In the rows, 128 means zero.
Each row is followed by its class.
[130  57 142 104 117 161 138 148 102 143 110 125 140 186 142 144 111 106
 183 132 159 164 108 144  90  91 185 131 118 136 130 100 170 144 108 136
 138 163 157 139 172]	Vosut
[102 144 105 108 101 156 119 143 183 135 125 147 115 142 144  77  98 128
 158  71 154 133 122  81 104  79 134 140 102 150  53 145 142 167 126 137
 140 164 173 134 124]	rekek
[101  66  83 130 104  92  98 155 135 103 128 127 167 206 112  88 130 127
 179  81 146 112 104  73  78 135 154 110 141 163 126 191 115 135 107 107
  92 170  65 115 200]	Vene
[106 149 121 107 135 156 162 126 167 120 113 155 110 175 115  49 161  92
 181 154 163 143 116 116 139 110 139 139 100 173  87 141 140 121 165 157
 162 133 134 107 145]	rovu
[100 136  84 118 116 132 109 146 176 130 137 155 126 145 129  81 113 126
 137  81 143 134 108  81 111  83 116 137 101 154  59 149 135 173 142 136
 124 153 166 126 135]	leti
[101 136  96 128  98 146 120 142 166 133 130 152 120 137 124  95 134 129
 139  85 150 136 123 100 126  74 129 121 113 153  53 143 137 175 130 138
 133 163 139 133 119]	katu
[101  73  92 131 101 110 118 154 148 115 119 140 169 196 114  88 115 125
 197  80 153 101 115  74  81 130 153 112 142 156 134 170 116 126 100 109
 119 168  97 118 181]	katu
[142  66 137  94 109 170 145 133 110 142 111 124 130 175 151 145 104 108
 181 140 175 165 116 141  88 100 186 136 109 125 116  96 175 146 107 134
 143 162 152 142 166]	rovu
[ 98 142  85 118 101 152 117 146 178 127 115 145 119 143 145  77 113 129
 144  78 150 139 120  89 107  85 129 144  97 155  65 147 131 168 137 139
 138 154 154 133 134]	rekek
[142  75 137  92 111 176 149 126 118 139 105 124 133 171 154 138  84 107
 190 136 184 161 121 138  96 101 186 141 104 126 115  88 182 142 109 137
 149 159 153 142 164]	rovu
[140  65 149  91 105 164 142 129  98 140 110 124 130 170 153 155  95 105
 168 141 185 174 119 136  79 108 194 130 110 120 108 106 190 156 101 134
 135 170 155 141 186]	rekek
[103 127  85 127 104 135 102 148 176 129 131 139 129 144 140  87 121 126
 129  73 138 133 106  89 115  91 119 143 102 159  69 145 128 170 142 134
 121 155 157 130 123]	megi
[135  72 148  90 100 164 147 147 106 134 105 118 137 173 147 143 103  97
 158 146 183 163 115 141  90 107 195 122 107 125 110 110 187 148 102 137
 142 159 153 145 183]	Vosut
[137  67 154  90 107 166 143 143 110 135 114 116 128 179 150 149 118  94
 174 143 183 159 112 151  90 109 198 124 116 125  98 108 201 160  99 131
 133 168 145 142 170]	katu
[ 94  74  91 143 125 101 107 152 133 105 129 143 174 203 108  87 126 134
 185 112 144 109 112  68  87 127 150 107 153 159 127 175 112 130 101 106
 110 174  83 108 173]	leti
[106 148  94 119 119 133 120 147 164 139 143 161 128 134 119  89 110 125
 135  80 131 117 122  75 117  75 115 131 114 148  48 158 145 172 130 139
 134 165 164 128 115]	leti
[140  56 143 108 109 155 137 132  98 137 112 125 140 188 140 143 111 116
 195 117 188 166 112 151  92 120 182 135 107 130 104 114 193 149 110 142
 135 167 155 140 179]	rovu
[101 129  88 117 101 146 115 146 185 134 122 148 129 143 141  78 106 128
 139  69 159 139 109  73 103  79 134 132 104 156  62 142 136 166 134 141
 131 162 173 137 130]	megi
[ 98 153  89 121 123 138 122 159 171 136 135 161 131 142 124  87 122 122
 135  85 127 119 116  70 116  68 116 132 117 157  46 149 140 173 139 146
 139 155 171 123 111]	leti
[ 86 155 107 114 158 154 136 129 167 104 110 150 107 190 130  56 180  89
 163 162 144 152 101 119 136 152 135 132 102 189 107 172 135 129 173 155
 155 124  99  96 149]	Vene
[ 96 139  99 120  91 152 118 149 185 132 118 146 120 147 134  79 105 129
 164  77 176 135 114  93 115  83 146 128 106 149  54 138 143 163 127 133
 138 151 163 139 129]	katu
[107 147  95 122 107 132 127 145 170 132 130 149 125 128 130  83 111 116
 138  66 138 114 126  83 122  72 121 127 118 151  50 154 148 172 131 145
 131 162 165 133 119]	levo
[136  77 135  99 118 177 136 122 117 140  99 120 126 174 167 148  98 103
 174 144 158 170 112 139  86 122 186 151 104 132 140 106 174 147 112 136
 141 152 130 141 170]	Vene
[137  56 146 104 103 160 135 133  99 142 109 117 135 170 148 149 115  97
 160 140 183 178 117 150  90 106 193 121 113 129 101 104 194 159  94 133
 132 177 154 146 172]	Vosut
[132  68 141  93 107 168 137 134 112 146 108 134 135 172 158 147  92  95
 175 121 169 163 105 138  81  97 189 143 105 127 120  98 191 151 102 136
 139 161 159 148 170]	Vosut
[ 92  63  91 139 115 100 106 158 136 103 118 133 165 199 101  78 148 126
 206  76 137 106 104  97  86 124 148 122 136 168 137 174 105 134 104 108
 101 165  79 116 188]	katu
[ 87  64  88 139 114 100 105 165 133 104 121 137 174 204 105  85 135 121
 185  92 147 107 111  79  83 139 154 105 145 161 137 178 109 127  89 111
 104 164  95 116 184]	Vosut
[ 97  73  96 138 110 100 103 157 138 110 127 139 172 197 118  78 132 123
 199  73 163 103 117  82  86 133 153 106 151 165 121 176 112 137  96 111
 105 173 102 114 183]	Pulov
[ 97  66  97 128  99 111 119 164 147 114 119 138 171 198 110  87 121 118
 185  85 141 104 109  71  76 125 161 111 143 158 137 173 114 121  92 109
 119 166 105 122 181]	Vosut
[106 140  89 107  92 145 118 152 188 129 126 155 121 131 146  81 115 123
 139  62 162 138 114  80 111  73 135 134 110 158  58 145 131 167 128 139
 131 160 183 143 129]	Pulov
[138  63 146 103 108 162 137 130 104 141 105 119 136 182 145 150  99 102
 190 109 175 171 110 141  94 132 196 136 115 133 107 129 199 152 102 143
 142 166 148 141 184]	Vene
[103 131  82 112  87 145 119 148 186 129 126 148 122 136 149  88 121 115
 130  64 146 137 120  88 100  78 124 141 102 149  59 139 136 175 138 134
 118 152 160 136 141]	rekek
[137  71 147  94 112 174 143 133 119 139 110 117 124 175 157 142  99 105
 188 142 176 161 119 149  89 107 186 136 109 125 119  98 179 153 103 129
 138 160 144 142 169]	katu
[137  71 138  92 111 170 129 128 106 134 113 118 130 178 154 151  93 101
 158 150 171 169 110 138  95 120 191 132 109 132 116 116 192 160 105 135
 132 165 136 142 179]	Vene
[ 91 154 117 106 140 151 163 136 171 112 107 165 117 174 127  48 156  79
 172 156 170 138 109 108 142  94 142 131 114 183  90 144 143 129 166 161
 163 135 142 109 153]	levo
[ 91 153 116 109 132 166 159 133 168 116 102 161 116 172 125  46 158  88
 167 166 163 150 109 105 137 108 149 135 101 183  79 148 139 122 161 162
 168 130 124 109 146]	Vosut
[ 74 153 111 103 161 163 142 133 175  99 113 154 110 197 139  46 173  91
 159 179 174 156  98 110 139 117 148 124 101 193  99 145 145 130 178 161
 144 135 112 104 151]	Vene
[146  66 144  92  97 166 145 142 105 131 110 120 134 174 154 149  96  98
 174 136 192 166 120 147  92 111 195 126 113 126 107 110 188 158 101 130
 134 165 162 149 182]	Pulov
[142  66 153 106 103 166 147 130  98 129  98 114 135 173 154 146  98 106
 191 131 190 174 120 152  83 129 195 137 104 121 104 110 192 151 114 136
 136 164 143 142 188]	rekek
[135  65 144  95 110 171 145 139 109 140 107 116 131 165 161 146 106 105
 171 141 169 168 114 146  84 110 190 136  96 126 127 102 168 144 108 136
 141 161 140 146 172]	Vosut
[ 93 148 119 115 131 154 156 127 168 110 109 165 109 173 130  51 167  82
 175 152 153 143 114 126 146 100 138 136 110 182  91 156 144 139 158 154
 156 134 126 111 152]	levo
[ 82 156 118 112 144 155 161 131 165 110 101 163 112 170 134  54 167  86
 170 158 174 152 103 114 149 103 149 133 111 187  82 147 139 127 167 166
 172 123 123 107 153]	levo
[141  62 144 106 113 161 146 141 106 147 105 121 132 179 135 154 107 106
 194 139 177 170 117 152  95 102 186 127 117 132 119  99 173 154 110 134
 147 162 151 136 183]	katu
[ 99 163 124 108 141 144 159 144 150 108 110 156 121 172 108  51 160  93
 175 160 182 139 116 111 146 102 145 131 111 174  67 148 147 126 169 161
 156 134 128 105 155]	rekek
[ 98 156 117 103 143 155 156 135 167 115 102 160 119 179 117  54 169  84
 184 144 166 151 112 108 141 104 145 129 118 182  90 144 146 125 164 165
 162 134 139 107 148]	Vene
[ 91 156 116 110 145 161 158 124 157 110 107 163 116 172 122  54 158  91
 167 177 169 156 111 112 143 112 143 138  98 175  79 145 145 131 170 156
 168 126 120 104 149]	leti
[133  66 145 100 101 164 143 135 104 145 104 127 137 168 143 151  99  96
 162 140 179 171 111 137  92 109 194 129 112 131 107 106 183 150 101 139
 146 162 158 141 182]	Vosut
[ 96  69  88 138 114 101  90 148 134 101 124 130 169 206 105  87 124 131
 185  89 146 110 111  74  79 148 148 102 155 164 133 184 111 133  95 103
  98 170  85 115 185]	Vene
[144  59 145 107 102 167 140 128 108 144 106 128 143 179 153 150  86  98
 190 122 186 169 106 144  81 123 189 139 103 124 123 102 189 151 116 133
 144 163 159 146 180]	megi
[105  64  94 137 107 111 119 163 146 110 113 135 172 200 109  84 137 121
 212  81 143 102 113  90  75 126 151 109 153 162 134 165 115 127 102 106
 111 166 100 120 179]	katu
[ 83 158 114 107 141 157 162 131 167 104 104 156 113 176 123  51 168 100
 173 167 186 152 117 116 152 116 143 127  99 179  93 145 130 120 167 161
 164 121 110 104 156]	katu
[135  59 147 105 100 154 139 135  99 141 109 124 139 177 146 144 107  98
 185 129 194 174 110 145  86 123 189 131 104 127 101 109 189 144 108 138
 133 155 157 142 186]	Vosut
[ 95  68  89 132 117  92 103 164 129  98 124 134 171 198 105  88 143 127
 184  89 152 110 112  77  79 136 154 106 153 154 139 177 101 129  95 107
  98 168  86 114 192]	rekek
[104 148 108 120  99 159 126 142 181 129 126 144 118 145 148  78  93 129
 161  86 170 130 131  85 118  80 141 131 105 156  42 140 150 167 126 137
 140 162 167 138 112]	Pulov
[107 155 109 125 139 138 142 124 162 113 109 150 114 163 124  65 162  94
 162 142 159 158 109 119 139 140 126 136  97 177  88 159 131 129 172 152
 153 124 121 102 152]	megi
[104 147  85 113 103 140 126 150 178 137 134 158 126 141 129  81 105 130
 141  67 136 112 121  70 125  65 119 141 108 156  56 146 135 156 133 146
 133 159 173 127 116]	rovu
[ 85 152 113 111 148 153 164 131 161 113 101 156 118 175 117  52 176  96
 171 162 182 151 111 107 149 104 147 132 102 188  71 136 137 119 169 170
 166 126 123  97 149]	rovu
[ 99 133  86 113 102 151 108 149 172 126 124 147 126 135 148  84 119 132
 134  68 149 142 107  84 108  79 138 133 106 152  56 144 140 173 135 143
 130 163 154 137 127]	rekek
[ 80 153 114 104 147 159 139 126 161  98 106 151 115 176 128  55 166  91
 148 169 177 162  90 111 141 115 153 126 104 188  88 134 144 131 177 160
 149 123 110 111 158]	Vene
[ 96  69  88 143 103 103  94 155 141 105 123 129 165 197 130  80 133 124
 180  80 127 111  97  90  74 137 156 116 128 164 126 186 118 136 103 106
  96 166  55 117 189]	Vosut
[105 135  94 112  99 138 119 156 176 132 130 147 123 141 126  88 125 117
 145  68 141 124 113  83 104  70 121 137 111 154  55 138 135 173 132 136
 126 157 170 135 123]	katu
[109 140  98 113  97 144 125 142 175 134 132 149 121 132 135  85 106 122
 140  66 144 125 126  77 104  75 124 140 107 147  44 146 146 171 132 138
 126 163 164 136 125]	rekek
[137  75 142 105 118 168 135 133 104 138 110 126 125 163 159 145 107 108
 185 127 173 169 115 152  89 110 191 138 104 128 121 107 176 157 101 135
 141 164 144 154 162]	Pulov
[108  61  86 144 102  92  99 159 137 105 127 131 173 196 107  86 123 137
 193  75 145 113 106  75  76 121 152 108 145 158 125 182 102 136  98 103
  94 175  75 122 194]	megi
[ 91 134  94 116  97 152 114 155 183 133 125 145 122 144 140  71 109 127
 145  72 143 131 111  83 113  73 139 130 102 160  54 149 135 162 123 139
 135 158 162 136 124]	Vosut
[105 130  85 122  87 150 129 146 178 128 126 158 121 150 131  95 128 126
 146  96 161 140 127  93 116  77 130 124 107 149  61 144 136 169 134 135
 127 158 146 134 129]	katu
[ 93 143 110 108 133 163 157 131 164 117 108 167 117 184 127  52 172  94
 176 157 168 147 108 117 140  97 144 140  98 182  89 138 144 126 166 161
 164 132 123 109 146]	rovu
[ 86 161 111 104 149 155 142 128 172 105 108 150 108 180 132  50 166  90
 160 156 161 151 106 112 139 126 138 138  98 184 101 155 141 128 168 159
 151 126 118 107 151]	Vene
[137  69 143  96 103 171 148 139 115 136 105 124 133 173 160 146  97  99
 171 139 169 163 111 144  85 101 195 139 102 126 119 105 189 145 107 133
 138 162 137 150 170]	Vosut
[ 75 155 113 118 152 153 153 135 160 102 103 162 119 179 118  47 184  99
 162 171 174 161 102 115 146 106 148 130 103 185  76 150 142 133 170 162
 166 122 109 106 155]	leti
[104  60  93 132 111  92 107 162 139 105 126 129 172 194 107  88 135 124
 190  82 141 112 109  85  81 129 147 114 145 158 127 177 112 132  99  99
 104 169 103 119 188]	leti
[102  58  90 139 104  93  98 161 133 114 124 131 171 199 120  86 141 132
 178  78 138 113 103  82  68 127 149 110 138 164 125 184 113 132 100 111
  98 175  82 116 190]	Vosut
[142  55 141  95  95 167 146 136 108 143 118 124 135 179 144 152 106 106
 174 136 182 161 116 141  93 107 191 130 112 125  96 109 186 154 103 134
 140 163 145 140 177]	rovu
[137  64 149  99 110 163 147 126 105 142 110 131 131 180 144 144 103 105
 195 125 186 167 118 147  90 113 185 129 106 126 117 111 190 151 110 141
 138 169 155 138 186]	katu
[112 131  82 115  87 149 119 149 186 129 122 144 135 140 150  87  99 123
 140  70 155 135 112  78 109  75 128 143 102 151  61 129 135 164 143 136
 129 148 163 139 126]	megi
[ 94  68  84 135 131 101  98 162 128 108 135 138 175 196 110  89 132 132
 185 108 143 107 113  78  86 133 143 102 152 158 131 173  98 134  96 104
 109 170  93 111 174]	leti
[104 129 100 120  96 147 112 147 165 123 134 148 123 147 140  89 131 129
 138  91 169 141 120  94 112  82 137 116 112 156  43 147 147 178 126 135
 125 162 153 139 120]	Pulov
[137  76 138 100 120 175 137 135 103 134 111 126 132 167 165 144 101 105
 179 151 171 160 114 143  92 113 189 145 107 132 122 102 171 153 104 136
 141 156 135 147 160]	Pulov
